Here is a tiny trained network, its code and every weight. The questions are about switching its units off for an input and a class, where a switched-off unit gives its printed mean instead of its output.

import numpy as np


def w(rows, s, z=0):
    codes = np.array(rows[::2]) - 128.0
    scale = np.full(codes.shape[1], s)
    scale[-1] = z or s
    return codes * scale


def f(y):
    return y / 2 * (1 + np.tanh(0.7978845608 * (y + 0.044715 * y**3)))


def log_softmax(a):
    a = a - a.max(-1, keepdims=True)
    return a - np.log(np.exp(a).sum(-1, keepdims=True))


def net(x, mask):
    res = np.array(x, float).reshape(1, 4) / 4 @ E
    y = f(res @ A[0][:, :-1].T + A[0][:, -1])
    res = res + np.where(mask, y, B[0][:, -1]) @ B[0][:, :-1]
    return log_softmax(res[-1] @ U[:, :-1].T + U[:, -1])


A, B = {}, {}
E = w([
[128,129,128],'x0',
[163,239,56],'x1',
[254,124,174],'x2',
[85,215,237],'x3',
],0.008)
A[0] = w([
[107,52,175,141],'neuron 0',
[101,45,176,149],'neuron 1',
[106,44,180,128],'neuron 2',
[151,66,49,138],'neuron 3',
[71,196,208,161],'neuron 4',
[107,51,176,148],'neuron 5',
[254,128,191,57],'neuron 6',
[16,133,78,2],'neuron 7',
[156,212,53,124],'neuron 8',
[229,124,175,60],'neuron 9',
[133,62,29,129],'neuron 10',
[79,210,223,153],'neuron 11',
[150,68,47,59],'neuron 12',
[117,57,180,154],'neuron 13',
[153,208,61,151],'neuron 14',
[148,72,50,138],'neuron 15',
[99,42,172,145],'neuron 16',
[34,136,99,37],'neuron 17',
],0.0084,0.0015)
B[0] = w([
[175,188,93,194],'neuron 0',
[177,177,88,203],'neuron 1',
[154,175,97,202],'neuron 2',
[150,128,205,200],'neuron 3',
[138,104,197,236],'neuron 4',
[183,178,82,196],'neuron 5',
[2,43,58,235],'neuron 6',
[28,67,55,194],'neuron 7',
[185,201,92,206],'neuron 8',
[36,64,77,203],'neuron 9',
[152,103,227,211],'neuron 10',
[157,111,204,253],'neuron 11',
[144,120,200,190],'neuron 12',
[156,168,85,194],'neuron 13',
[166,176,102,201],'neuron 14',
[158,117,207,195],'neuron 15',
[175,182,93,202],'neuron 16',
[68,80,112,176],'neuron 17',
],0.0097,0.0054)
U = w([
[150,106,246,120],'0',
[170,209,69,28],'1',
[69,46,79,253],'2',
],0.014,0.00066)

Each question gives the input, the list of numbers given to net, and the class t.
The units are the neurons (one row each of A and B). Each row of codes is followed by its name. A weight is (code - 128) times the scale printed after its matrix; where a second scale follows, it is the last column's (A, B and U).
mask holds one flag per neuron, in row order. A switched-off neuron (its flag False) gives its mean, the last column of its row in B, instead of its output. The means were averaged over made-up inputs and are rounded, as every weight is.
A unit's drop is (log p(t) with every unit on - log p(t) with that unit switched off) / (log p(t) with every unit on - log p(t) with every unit switched off).
The circuit of an input: a set's keep is (log p(t) with only the set's units on - log p(t) with every unit switched off) / (log p(t) with every unit on - log p(t) with every unit switched off). Starting from the 12 units with the biggest drops (on a tie, the unit counted first), units are removed one at a time, each time the one whose removal leaves the highest keep (on an exact tie, the one counted first), for as long as the keep stays at least 0.8.
units of the circuit, in order: the units of the circuit, biggest drop first
k most important neurons: the k neurons with the biggest drops, biggest first
drop of u: that unit's drop, to one decimal
input [6,5,6,1], class 2: units of the circuit, in order : (neuron 6; neuron 9)
input [2,-6,0,-7], class 0: units of the circuit, in order : (neuron 10)
input [8,4,5,-3], class 2: units of the circuit, in order : (neuron 6; neuron 9)
input [3,0,2,-1], class 2: units of the circuit, in order : (neuron 11; neuron 8)
input [-3,-4,7,-4], class 2: 2 most important neurons : (neuron 6; neuron 9)
input [3,7,2,8], class 0: 2 most important neurons : (neuron 11; neuron 4)
input [4,5,4,5], class 0: drop of neuron 11 : 0.8
input [8,-8,-4,-1], class 1: drop of neuron 6 : 0.0
input [6,2,6,3], class 2: drop of neuron 6 : 0.1
input [-5,4,7,3], class 2: drop of neuron 6 : 0.2
